Here is a tiny trained network, its code and every weight. The questions are about switching its units off for an input and a class, where a switched-off unit gives its printed mean instead of its output.

import numpy as np


def w(rows, s, z=0):
    codes = np.array(rows[::2]) - 128.0
    scale = np.full(codes.shape[1], s)
    scale[-1] = z or s
    return codes * scale


def f(y):
    return y / 2 * (1 + np.tanh(0.7978845608 * (y + 0.044715 * y**3)))


def log_softmax(a):
    a = a - a.max(-1, keepdims=True)
    return a - np.log(np.exp(a).sum(-1, keepdims=True))


def net(x, mask):
    res = np.array(x, float).reshape(1, 6) / 4 @ E
    y = f(res @ A[0][:, :-1].T + A[0][:, -1])
    res = res + np.where(mask, y, B[0][:, -1]) @ B[0][:, :-1]
    return log_softmax(res[-1] @ U[:, :-1].T + U[:, -1])


A, B = {}, {}
E = w([
[32,157,89,79,108,182,44,148,37,49,94,174],'x0',
[201,124,173,94,20,61,105,134,71,76,163,154],'x1',
[58,119,96,55,111,127,89,35,133,205,58,166],'x2',
[120,2,100,203,187,194,66,166,113,78,196,224],'x3',
[18,168,173,128,181,118,119,115,130,125,158,117],'x4',
[118,119,236,148,146,163,190,202,53,116,18,74],'x5',
],0.0064)
A[0] = w([
[112,100,110,194,208,170,105,129,180,166,119,120,216],'neuron 0',
[169,126,212,169,130,131,215,254,84,95,99,27,183],'neuron 1',
[170,74,36,130,85,162,32,167,87,45,166,211,169],'neuron 2',
[97,96,102,180,192,177,146,145,160,154,97,121,217],'neuron 3',
[165,83,135,164,141,181,193,178,102,162,39,103,241],'neuron 4',
[123,53,87,183,202,142,111,74,244,215,133,160,254],'neuron 5',
[203,134,103,158,88,39,150,119,242,129,229,104,134],'neuron 6',
[82,172,111,204,233,151,121,180,159,105,179,114,194],'neuron 7',
[139,226,87,41,78,79,159,54,179,216,71,45,230],'neuron 8',
[86,153,82,85,110,185,72,149,74,76,108,184,130],'neuron 9',
[192,115,234,173,112,101,235,202,111,126,151,58,230],'neuron 10',
[82,114,64,89,136,160,64,112,114,97,179,178,195],'neuron 11',
[76,147,105,173,236,195,149,169,156,106,154,113,219],'neuron 12',
],0.0066,0.002)
B[0] = w([
[181,110,119,141,152,139,189,122,180,127,168,116,185],'neuron 0',
[142,155,197,197,157,140,137,124,95,120,91,29,244],'neuron 1',
[137,151,96,218,86,107,93,226,126,122,101,139,211],'neuron 2',
[171,114,144,149,167,152,175,127,175,128,136,110,180],'neuron 3',
[166,144,185,175,139,131,176,105,159,149,105,50,201],'neuron 4',
[123,93,87,112,131,140,170,123,210,145,251,176,220],'neuron 5',
[123,130,141,86,181,131,222,59,209,162,185,116,224],'neuron 6',
[164,161,150,191,167,147,167,113,166,138,130,94,192],'neuron 7',
[63,210,194,110,61,1,159,130,187,228,114,173,254],'neuron 8',
[86,139,145,127,100,98,83,138,96,119,68,111,180],'neuron 9',
[119,168,210,157,155,126,156,102,129,175,108,85,249],'neuron 10',
[138,123,141,152,130,145,90,161,97,94,81,107,181],'neuron 11',
[168,144,143,183,177,144,160,101,126,129,118,77,195],'neuron 12',
],0.0089,0.0094)
U = w([
[162,116,134,128,167,177,163,78,133,114,139,89,200],'0',
[72,101,103,101,106,154,69,149,43,69,90,149,3],'1',
[180,77,81,152,119,144,132,161,141,99,170,187,90],'2',
[121,166,148,162,118,103,127,150,109,129,75,106,193],'3',
[78,130,125,6,114,92,155,83,161,166,156,189,95],'4',
],0.012,0.0027)

Each question gives the input, the list of numbers given to net, and the class t.
The units are the neurons (one row each of A and B). Each row of codes is followed by its name. A weight is (code - 128) times the scale printed after its matrix; where a second scale follows, it is the last column's (A, B and U).
mask holds one flag per neuron, in row order. A switched-off neuron (its flag False) gives its mean, the last column of its row in B, instead of its output. The means were averaged over made-up inputs and are rounded, as every weight is.
A unit's drop is (log p(t) with every unit on - log p(t) with that unit switched off) / (log p(t) with every unit on - log p(t) with every unit switched off).
The circuit of an input: a set's keep is (log p(t) with only the set's units on - log p(t) with every unit switched off) / (log p(t) with every unit on - log p(t) with every unit switched off). Starting from the 12 units with the biggest drops (on a tie, the unit counted first), units are removed one at a time, each time the one whose removal leaves the highest keep (on an exact tie, the one counted first), for as long as the keep stays at least 0.8.
units of the circuit, in order: the units of the circuit, biggest drop first
most important unit: the unit with the biggest drop
top k neurons: the k neurons with the biggest drops, biggest first
drop when u is switched off: that unit's drop, to one decimal
input [8,-1,8,-7,-4,3], class 4: units of the circuit, in order => (neuron 8)
input [3,6,-5,-4,-7,-6], class 2: units of the circuit, in order => (neuron 1; neuron 10)
input [-1,7,-6,-3,-7,-6], class 4: units of the circuit, in order => (neuron 6; neuron 1)
input [-2,4,2,1,-6,-2], class 2: top 2 neurons => (neuron 8; neuron 2)
input [2,-6,6,-4,-1,4], class 4: units of the circuit, in order => (neuron 1; neuron 8)
input [5,-3,-5,-3,3,8], class 0: top 3 neurons => (neuron 8; neuron 2; neuron 12)
input [-4,5,1,2,-7,-7], class 2: top 2 neurons => (neuron 2; neuron 8)
input [0,-2,8,2,-1,7], class 0: top 3 neurons => (neuron 8; neuron 2; neuron 4)
input [-2,-4,-7,7,-6,-4], class 2: top 2 neurons => (neuron 2; neuron 5)
input [6,-3,-4,-7,3,-3], class 4: top 2 neurons => (neuron 1; neuron 2)
input [5,-6,7,-8,6,5], class 4: top 2 neurons => (neuron 8; neuron 1)
input [5,8,2,-2,3,-5], class 1: drop when neuron 10 is switched off => 0.1
input [1,-4,-8,5,5,-7], class 2: drop when neuron 1 is switched off => 0.7
input [-5,2,-8,-4,-1,-6], class 4: most important unit => neuron 6
